Below is a small trained network, with its code and all its weights. Each question gives an input and a class and asks what happens when units are switched off, that is, made to give their printed mean instead of their output.

import numpy as np


def w(rows, s, z=0):
    codes = np.array(rows[::2]) - 128.0
    scale = np.full(codes.shape[1], s)
    scale[-1] = z or s
    return codes * scale


def f(y):
    return np.maximum(y, 0)


def log_softmax(a):
    a = a - a.max(-1, keepdims=True)
    return a - np.log(np.exp(a).sum(-1, keepdims=True))


def net(x, mask):
    res = np.array(x, float).reshape(1, 5) / 4 @ E
    y = f(res @ A[0][:, :-1].T + A[0][:, -1])
    res = res + np.where(mask, y, B[0][:, -1]) @ B[0][:, :-1]
    return log_softmax(res[-1] @ U[:, :-1].T + U[:, -1])


A, B = {}, {}
E = w([
[126,203,2,151],'x0',
[129,127,127,127],'x1',
[215,168,156,210],'x2',
[57,217,189,160],'x3',
[163,178,143,15],'x4',
],0.0091)
A[0] = w([
[201,143,146,167,42],'neuron 1',
[92,86,245,114,60],'neuron 2',
[204,176,208,48,106],'neuron 3',
[115,104,113,193,60],'neuron 4',
[86,108,96,107,70],'neuron 5',
[168,79,116,113,27],'neuron 6',
[67,100,109,93,32],'neuron 7',
[91,73,151,174,93],'neuron 8',
[207,153,127,154,100],'neuron 9',
[156,201,104,73,145],'neuron 10',
[45,75,96,86,74],'neuron 11',
[79,200,142,148,43],'neuron 12',
[200,151,176,164,80],'neuron 13',
[93,100,154,247,150],'neuron 14',
[46,168,170,140,31],'neuron 15',
[127,154,67,165,137],'neuron 16',
[189,91,41,107,107],'neuron 17',
[178,76,77,84,98],'neuron 18',
[140,80,168,124,54],'neuron 19',
[96,186,51,148,32],'neuron 20',
[105,57,195,146,70],'neuron 21',
[204,144,150,163,48],'neuron 22',
[193,155,141,176,151],'neuron 23',
[45,83,99,92,55],'neuron 24',
[169,163,137,74,25],'neuron 25',
[153,90,225,147,14],'neuron 26',
[121,97,121,181,50],'neuron 27',
[65,220,130,128,175],'neuron 28',
[118,209,23,135,2],'neuron 29',
[83,134,46,171,108],'neuron 30',
[161,76,85,137,76],'neuron 31',
[162,91,100,124,35],'neuron 32',
[100,172,192,116,124],'neuron 33',
[110,164,165,148,105],'neuron 34',
[199,36,128,95,87],'neuron 35',
[118,110,203,123,51],'neuron 36',
],0.013,0.0083)
B[0] = w([
[76,190,173,110,164],'neuron 1',
[187,158,112,109,228],'neuron 2',
[86,73,2,126,224],'neuron 3',
[90,132,68,137,164],'neuron 4',
[100,141,136,119,152],'neuron 5',
[155,201,121,188,150],'neuron 6',
[74,177,184,111,157],'neuron 7',
[116,83,50,99,182],'neuron 8',
[51,141,204,106,182],'neuron 9',
[89,56,59,129,213],'neuron 10',
[72,188,186,126,196],'neuron 11',
[153,155,138,216,177],'neuron 12',
[66,183,165,94,179],'neuron 13',
[90,70,67,119,250],'neuron 14',
[135,166,136,221,185],'neuron 15',
[161,121,147,81,204],'neuron 16',
[145,136,158,210,212],'neuron 17',
[141,148,123,192,197],'neuron 18',
[200,177,111,115,158],'neuron 19',
[193,158,126,100,187],'neuron 20',
[204,140,86,82,199],'neuron 21',
[76,202,195,105,165],'neuron 22',
[93,130,170,89,207],'neuron 23',
[48,186,199,104,183],'neuron 24',
[96,120,59,136,150],'neuron 25',
[165,148,129,105,181],'neuron 26',
[77,140,60,123,153],'neuron 27',
[141,82,155,182,254],'neuron 28',
[216,190,122,58,204],'neuron 29',
[160,105,91,78,203],'neuron 30',
[121,130,124,161,169],'neuron 31',
[142,160,144,174,145],'neuron 32',
[147,117,112,174,202],'neuron 33',
[134,135,122,160,172],'neuron 34',
[148,136,130,184,210],'neuron 35',
[199,192,123,124,174],'neuron 36',
],0.0098,0.0096)
U = w([
[222,187,111,64,114],'0',
[151,172,127,248,82],'1',
[50,199,172,74,105],'2',
[138,113,123,119,248],'3',
[87,126,28,107,73],'4',
],0.011,0.019)

Each question gives the input, the list of numbers given to net, and the class t.
The units are the neurons (one row each of A and B). Each row of codes is followed by its name. A weight is (code - 128) times the scale printed after its matrix; where a second scale follows, it is the last column's (A, B and U).
mask holds one flag per neuron, in row order. A switched-off neuron (its flag False) gives its mean, the last column of its row in B, instead of its output. The means were averaged over made-up inputs and are rounded, as every weight is.
A unit's drop is (log p(t) with every unit on - log p(t) with that unit switched off) / (log p(t) with every unit on - log p(t) with every unit switched off).
The circuit of an input: a set's keep is (log p(t) with only the set's units on - log p(t) with every unit switched off) / (log p(t) with every unit on - log p(t) with every unit switched off). Starting from the 12 units with the biggest drops (on a tie, the unit counted first), units are removed one at a time, each time the one whose removal leaves the highest keep (on an exact tie, the one counted first), for as long as the keep stays at least 0.8.
units of the circuit, in order: the units of the circuit, biggest drop first
most important unit: the unit with the biggest drop
top k neurons: the k neurons with the biggest drops, biggest first
drop of u: that unit's drop, to one decimal
input [3,4,-7,7,-5], class 1: units of the circuit, in order : [neuron 15]
input [-4,4,4,-4,-5], class 4: units of the circuit, in order : [neuron 14; neuron 8]
input [-7,0,-8,-1,-1], class 2: top 3 neurons : [neuron 24; neuron 11; neuron 7]
input [-1,-6,-8,-7,-7], class 2: units of the circuit, in order : [neuron 24; neuron 11]
input [2,1,-8,-7,7], class 2: top 4 neurons : [neuron 24; neuron 11; neuron 7; neuron 28]
input [-7,-4,7,3,-4], class 0: units of the circuit, in order : [neuron 21; neuron 26]
input [2,4,3,2,5], class 4: units of the circuit, in order : [neuron 3; neuron 10]
input [4,-4,-4,-3,-2], class 0: units of the circuit, in order : [neuron 14; neuron 3]
input [-7,7,-4,-8,-1], class 1: units of the circuit, in order : [neuron 35; neuron 18]
input [8,8,7,0,-3], class 0: top 2 neurons : [neuron 29; neuron 20]
input [0,-2,5,-5,-8], class 4: units of the circuit, in order : [neuron 14; neuron 27]
input [4,-3,-4,4,0], class 0: top 3 neurons : [neuron 29; neuron 20; neuron 14]
input [5,5,-7,1,-3], class 2: top 2 neurons : [neuron 24; neuron 11]
input [7,7,3,-8,1], class 1: units of the circuit, in order : [neuron 17]
input [2,2,-3,-3,6], class 4: units of the circuit, in order : [neuron 10; neuron 3]
input [-8,3,-7,-8,3], class 0: top 4 neurons : [neuron 21; neuron 2; neuron 19; neuron 28]
input [7,3,-8,8,3], class 1: top 3 neurons : [neuron 28; neuron 12; neuron 15]
input [-8,6,-8,4,7], class 0: top 3 neurons : [neuron 2; neuron 36; neuron 21]
input [-1,-5,2,-6,7], class 4: top 2 neurons : [neuron 3; neuron 10]
input [-7,-2,0,-8,-4], class 1: units of the circuit, in order : [neuron 35]
input [7,-5,-7,8,-1], class 1: top 2 neurons : [neuron 28; neuron 12]
input [6,5,-4,5,-4], class 0: top 3 neurons : [neuron 29; neuron 20; neuron 30]
input [8,-6,-2,4,4], class 0: drop of neuron 29 : 0.7
input [4,7,6,-3,-7], class 3: drop of neuron 22 : -0.1
input [7,-2,8,3,-6], class 2: drop of neuron 1 : 0.1
input [4,-2,5,5,-8], class 4: drop of neuron 4 : 0.1
input [6,4,8,4,5], class 2: most important unit : neuron 9
